Here is a tiny trained network, its code and every weight. The questions are about switching its units off for an input and a class, where a switched-off unit gives its printed mean instead of its output.

import numpy as np


def w(rows, s, z=0):
    codes = np.array(rows[::2]) - 128.0
    scale = np.full(codes.shape[1], s)
    scale[-1] = z or s
    return codes * scale


def f(y):
    return y / 2 * (1 + np.tanh(0.7978845608 * (y + 0.044715 * y**3)))


def log_softmax(a):
    a = a - a.max(-1, keepdims=True)
    return a - np.log(np.exp(a).sum(-1, keepdims=True))


def net(x, mask):
    res = np.array(x, float).reshape(1, 5) / 4 @ E
    y = f(res @ A[0][:, :-1].T + A[0][:, -1])
    res = res + np.where(mask, y, B[0][:, -1]) @ B[0][:, :-1]
    return log_softmax(res[-1] @ U[:, :-1].T + U[:, -1])


A, B = {}, {}
E = w([
[134,179,60,50],'x0',
[130,129,126,130],'x1',
[127,127,128,127],'x2',
[4,192,124,150],'x3',
[176,197,223,113],'x4',
],0.013)
A[0] = w([
[43,137,100,183,171],'N1',
[167,98,172,115,152],'N2',
[193,144,155,119,141],'N3',
[77,179,103,158,161],'N4',
[155,210,38,15,196],'N5',
[93,233,194,127,97],'N6',
[104,193,166,153,145],'N7',
[189,159,190,89,152],'N8',
[85,186,74,76,124],'N9',
[164,115,91,98,136],'N10',
[118,111,177,111,125],'N11',
[157,65,90,108,167],'N12',
[161,108,201,168,168],'N13',
[74,141,66,166,123],'N14',
[120,75,188,254,255],'N15',
[167,34,65,127,186],'N16',
[180,117,170,132,148],'N17',
],0.013,0.0099)
B[0] = w([
[80,106,107,157,201],'N1',
[174,135,107,153,172],'N2',
[158,187,86,162,172],'N3',
[78,98,128,100,180],'N4',
[141,148,127,10,226],'N5',
[196,84,236,85,184],'N6',
[148,81,170,149,171],'N7',
[204,182,55,148,190],'N8',
[108,112,115,85,177],'N9',
[150,152,141,86,162],'N10',
[131,130,140,136,141],'N11',
[153,119,181,91,188],'N12',
[165,121,100,173,192],'N13',
[69,122,106,117,175],'N14',
[126,67,115,216,252],'N15',
[164,62,209,105,220],'N16',
[177,136,100,138,174],'N17',
],0.012,0.019)
U = w([
[157,39,245,168,243],'0',
[151,112,236,36,199],'1',
[23,83,107,204,99],'2',
[32,133,77,58,4],'3',
[167,155,64,215,75],'4',
[158,255,68,79,71],'5',
],0.0086,0.0025)

Each question gives the input, the list of numbers given to net, and the class t.
The units are the neurons (one row each of A and B). Each row of codes is followed by its name. A weight is (code - 128) times the scale printed after its matrix; where a second scale follows, it is the last column's (A, B and U).
mask holds one flag per neuron, in row order. A switched-off neuron (its flag False) gives its mean, the last column of its row in B, instead of its output. The means were averaged over made-up inputs and are rounded, as every weight is.
A unit's drop is (log p(t) with every unit on - log p(t) with that unit switched off) / (log p(t) with every unit on - log p(t) with every unit switched off).
The circuit of an input: a set's keep is (log p(t) with only the set's units on - log p(t) with every unit switched off) / (log p(t) with every unit on - log p(t) with every unit switched off). Starting from the 12 units with the biggest drops (on a tie, the unit counted first), units are removed one at a time, each time the one whose removal leaves the highest keep (on an exact tie, the one counted first), for as long as the keep stays at least 0.8.
units of the circuit, in order: the units of the circuit, biggest drop first
unit that matters most: the unit with the biggest drop
k most important neurons: the k neurons with the biggest drops, biggest first
drop when u is switched off: that unit's drop, to one decimal
input [6,-8,3,5,-1], class 3: unit that matters most	N16
input [4,3,2,5,0], class 3: units of the circuit, in order	N16, N4
input [0,-2,3,0,5], class 4: units of the circuit, in order	N16, N8
input [2,3,8,1,-8], class 3: 3 most important neurons	N6, N14, N1
input [7,1,-5,-7,1], class 5: 2 most important neurons	N8, N3
input [2,4,-1,-8,-1], class 1: 2 most important neurons	N16, N15
input [1,3,-7,1,-2], class 3: 2 most important neurons	N6, N15
input [1,-1,-1,-1,-7], class 1: drop when N12 is switched off	0.1
input [4,-4,3,-7,-4], class 1: drop when N5 is switched off	0.0
input [3,1,-4,0,1], class 5: drop when N15 is switched off	0.1
